Here is a tiny trained network, its code and every weight. The questions are about switching its units off for an input and a class, where a switched-off unit gives its printed mean instead of its output.

import numpy as np


def w(rows, s, z=0):
    codes = np.array(rows[::2]) - 128.0
    scale = np.full(codes.shape[1], s)
    scale[-1] = z or s
    return codes * scale


def f(y):
    return y / 2 * (1 + np.tanh(0.7978845608 * (y + 0.044715 * y**3)))


def log_softmax(a):
    a = a - a.max(-1, keepdims=True)
    return a - np.log(np.exp(a).sum(-1, keepdims=True))


def net(x, mask):
    res = np.array(x, float).reshape(1, 7) / 4 @ E
    y = f(res @ A[0][:, :-1].T + A[0][:, -1])
    res = res + np.where(mask, y, B[0][:, -1]) @ B[0][:, :-1]
    return log_softmax(res[-1] @ U[:, :-1].T + U[:, -1])


A, B = {}, {}
E = w([
[125,130,128,126,132],'x0',
[215,231,197,106,99],'x1',
[215,64,130,132,245],'x2',
[159,81,110,2,61],'x3',
[126,131,128,123,133],'x4',
[130,125,129,132,123],'x5',
[126,132,124,123,133],'x6',
],0.013)
A[0] = w([
[208,246,239,85,131,214],'N1',
[176,167,86,147,139,107],'N2',
[139,164,131,33,78,145],'N3',
[87,85,106,109,109,101],'N4',
[60,102,114,75,103,193],'N5',
[70,181,128,190,86,254],'N6',
[123,189,160,113,1,167],'N7',
[122,58,126,161,181,104],'N8',
[72,214,95,208,122,234],'N9',
[156,149,158,176,203,124],'N10',
[104,124,145,156,104,163],'N11',
[175,90,135,94,145,53],'N12',
[212,83,79,80,138,74],'N13',
[110,88,87,194,201,246],'N14',
],0.016,0.0053)
B[0] = w([
[160,200,132,235,103,250],'N1',
[154,127,118,116,136,146],'N2',
[61,124,179,159,68,197],'N3',
[224,80,99,100,109,159],'N4',
[152,55,138,79,73,177],'N5',
[152,106,48,130,175,206],'N6',
[75,111,163,170,92,222],'N7',
[70,159,156,162,168,186],'N8',
[81,168,48,123,136,214],'N9',
[211,183,207,120,149,191],'N10',
[130,114,87,111,152,151],'N11',
[118,163,89,196,188,162],'N12',
[79,130,11,174,181,183],'N13',
[47,97,207,81,153,220],'N14',
],0.012,0.027)
U = w([
[85,82,48,47,182,173],'0',
[69,130,243,117,121,129],'1',
[155,172,68,151,130,192],'2',
[248,185,212,84,162,3],'3',
[173,46,131,43,57,115],'4',
],0.012,0.0029)

Each question gives the input, the list of numbers given to net, and the class t.
The units are the neurons (one row each of A and B). Each row of codes is followed by its name. A weight is (code - 128) times the scale printed after its matrix; where a second scale follows, it is the last column's (A, B and U).
mask holds one flag per neuron, in row order. A switched-off neuron (its flag False) gives its mean, the last column of its row in B, instead of its output. The means were averaged over made-up inputs and are rounded, as every weight is.
A unit's drop is (log p(t) with every unit on - log p(t) with that unit switched off) / (log p(t) with every unit on - log p(t) with every unit switched off).
The circuit of an input: a set's keep is (log p(t) with only the set's units on - log p(t) with every unit switched off) / (log p(t) with every unit on - log p(t) with every unit switched off). Starting from the 12 units with the biggest drops (on a tie, the unit counted first), units are removed one at a time, each time the one whose removal leaves the highest keep (on an exact tie, the one counted first), for as long as the keep stays at least 0.8.
units of the circuit, in order: the units of the circuit, biggest drop first
most important unit: the unit with the biggest drop
top k neurons: the k neurons with the biggest drops, biggest first
drop of u: that unit's drop, to one decimal
input [0,1,3,0,7,-2,7], class 3: top 4 neurons : N9, N7, N3, N6
input [-1,8,6,-2,-1,8,-1], class 3: units of the circuit, in order : N10
input [-3,0,0,0,4,-6,8], class 0: top 4 neurons : N1, N10, N7, N3
input [-4,8,-4,0,6,1,3], class 2: top 4 neurons : N1, N14, N6, N8
input [-8,4,-6,-1,5,6,3], class 2: top 2 neurons : N14, N6
input [0,5,4,0,0,8,-1], class 3: top 2 neurons : N9, N10
input [-8,0,3,8,-8,-2,1], class 0: top 3 neurons : N1, N13, N10
input [-5,-8,1,-3,-1,8,-7], class 1: top 4 neurons : N14, N13, N8, N6
input [2,6,-4,0,-3,-5,-2], class 2: top 4 neurons : N14, N1, N6, N8
input [-2,-3,-1,1,4,-6,-6], class 4: top 2 neurons : N13, N9
input [5,0,4,8,-4,1,-6], class 0: top 2 neurons : N1, N13
input [0,0,0,7,-2,0,-8], class 4: top 2 neurons : N1, N9
input [-6,-2,-7,1,4,-8,0], class 4: top 2 neurons : N5, N13
input [2,6,8,-3,2,-2,6], class 3: most important unit : N10
input [7,-1,-8,-7,-7,-4,0], class 0: drop of N1 : 0.1
input [8,-5,3,-8,3,0,0], class 1: drop of N14 : 0.1
input [-3,1,6,0,-8,-6,2], class 3: drop of N10 : 0.6
